Here is a tiny trained network, its code and every weight. The questions are about switching its units off for an input and a class, where a switched-off unit gives its printed mean instead of its output.

import numpy as np


def w(rows, s, z=0):
    codes = np.array(rows[::2]) - 128.0
    scale = np.full(codes.shape[1], s)
    scale[-1] = z or s
    return codes * scale


def f(y):
    return np.maximum(y, 0)


def log_softmax(a):
    a = a - a.max(-1, keepdims=True)
    return a - np.log(np.exp(a).sum(-1, keepdims=True))


def net(x, mask):
    res = np.array(x, float).reshape(1, 6) / 4 @ E
    y = f(res @ A[0][:, :-1].T + A[0][:, -1])
    res = res + np.where(mask, y, B[0][:, -1]) @ B[0][:, :-1]
    return log_softmax(res[-1] @ U[:, :-1].T + U[:, -1])


A, B = {}, {}
E = w([
[86,111,254,109],'x0',
[127,129,127,129],'x1',
[236,84,150,172],'x2',
[125,241,156,195],'x3',
[61,68,124,224],'x4',
[128,129,125,127],'x5',
],0.0055)
A[0] = w([
[178,118,140,159,106],'n1',
[123,109,184,122,120],'n2',
[140,120,132,135,254],'n3',
[95,106,110,190,111],'n4',
[117,101,199,122,88],'n5',
[149,124,146,145,126],'n6',
[178,108,152,174,111],'n7',
[179,181,147,48,86],'n8',
[132,105,39,155,125],'n9',
[95,69,108,84,111],'n10',
[170,153,121,42,123],'n11',
[68,58,116,209,77],'n12',
[147,238,154,218,97],'n13',
[118,152,186,138,103],'n14',
[97,97,216,104,99],'n15',
[155,152,9,155,104],'n16',
[146,16,112,61,129],'n17',
[198,98,153,158,95],'n18',
[135,117,119,115,253],'n19',
[18,167,93,86,130],'n20',
],0.012,0.0061)
B[0] = w([
[180,124,102,140,160],'n1',
[134,133,133,74,172],'n2',
[139,195,222,182,255],'n3',
[133,72,161,148,180],'n4',
[134,131,127,62,170],'n5',
[151,138,121,142,150],'n6',
[195,137,104,146,172],'n7',
[116,20,117,149,190],'n8',
[118,139,140,55,198],'n9',
[93,167,78,148,184],'n10',
[103,49,153,157,198],'n11',
[111,19,145,162,207],'n12',
[14,155,61,138,220],'n13',
[117,135,109,74,165],'n14',
[144,128,129,36,195],'n15',
[138,123,155,15,213],'n16',
[52,183,51,142,236],'n17',
[201,130,79,151,174],'n18',
[125,184,227,180,253],'n19',
[254,146,100,181,219],'n20',
],0.025,0.0061)
U = w([
[66,153,31,138,205],'0',
[161,119,141,7,44],'1',
[119,2,139,160,45],'2',
[141,160,181,147,231],'3',
[137,156,178,147,185],'4',
[236,142,62,156,3],'5',
],0.0097,0.0029)

Each question gives the input, the list of numbers given to net, and the class t.
The units are the neurons (one row each of A and B). Each row of codes is followed by its name. A weight is (code - 128) times the scale printed after its matrix; where a second scale follows, it is the last column's (A, B and U).
mask holds one flag per neuron, in row order. A switched-off neuron (its flag False) gives its mean, the last column of its row in B, instead of its output. The means were averaged over made-up inputs and are rounded, as every weight is.
A unit's drop is (log p(t) with every unit on - log p(t) with that unit switched off) / (log p(t) with every unit on - log p(t) with every unit switched off).
The circuit of an input: a set's keep is (log p(t) with only the set's units on - log p(t) with every unit switched off) / (log p(t) with every unit on - log p(t) with every unit switched off). Starting from the 12 units with the biggest drops (on a tie, the unit counted first), units are removed one at a time, each time the one whose removal leaves the highest keep (on an exact tie, the one counted first), for as long as the keep stays at least 0.8.
circuit, biggest first: the units of the circuit, biggest drop first
top k neurons: the k neurons with the biggest drops, biggest first
drop of u: that unit's drop, to one decimal
input [-2,0,-5,1,-8,7], class 2: circuit, biggest first : n8
input [-5,-4,-5,-7,-8,-5], class 2: top 3 neurons : n11, n8, n13
input [0,0,-3,-4,-7,0], class 2: top 2 neurons : n8, n11
input [-4,-5,3,4,7,-7], class 2: top 2 neurons : n12, n4
input [6,-1,7,-4,5,-5], class 5: circuit, biggest first : n18, n7
input [5,-4,8,5,-4,3], class 5: top 3 neurons : n18, n7, n1
input [4,-3,8,-6,-7,-3], class 5: top 2 neurons : n18, n13
input [6,-3,3,2,6,3], class 1: circuit, biggest first : n15, n5
input [-1,2,1,4,6,-6], class 2: top 2 neurons : n12, n17
input [-5,-2,-2,2,1,5], class 1: top 2 neurons : n16, n9
input [-4,-7,-8,-8,-8,7], class 0: top 2 neurons : n17, n10
input [-4,4,7,4,-7,6], class 2: top 4 neurons : n8, n11, n20, n17
input [-7,2,2,-3,4,-5], class 1: top 2 neurons : n16, n9
input [8,8,-4,2,-2,0], class 1: circuit, biggest first : n15
input [-7,6,-3,7,-7,-5], class 0: top 2 neurons : n13, n12
input [6,-1,-6,7,3,-5], class 0: top 2 neurons : n13, n19
input [5,0,5,-6,0,-6], class 0: top 4 neurons : n17, n20, n16, n10
input [7,-6,7,-8,-6,-4], class 0: drop of n17 : 1.7
input [-3,1,-5,2,-1,-4], class 5: drop of n20 : 1.4
input [1,-5,8,-4,4,-2], class 5: circuit, biggest first : n18
input [3,2,4,7,4,0], class 0: drop of n19 : 0.1
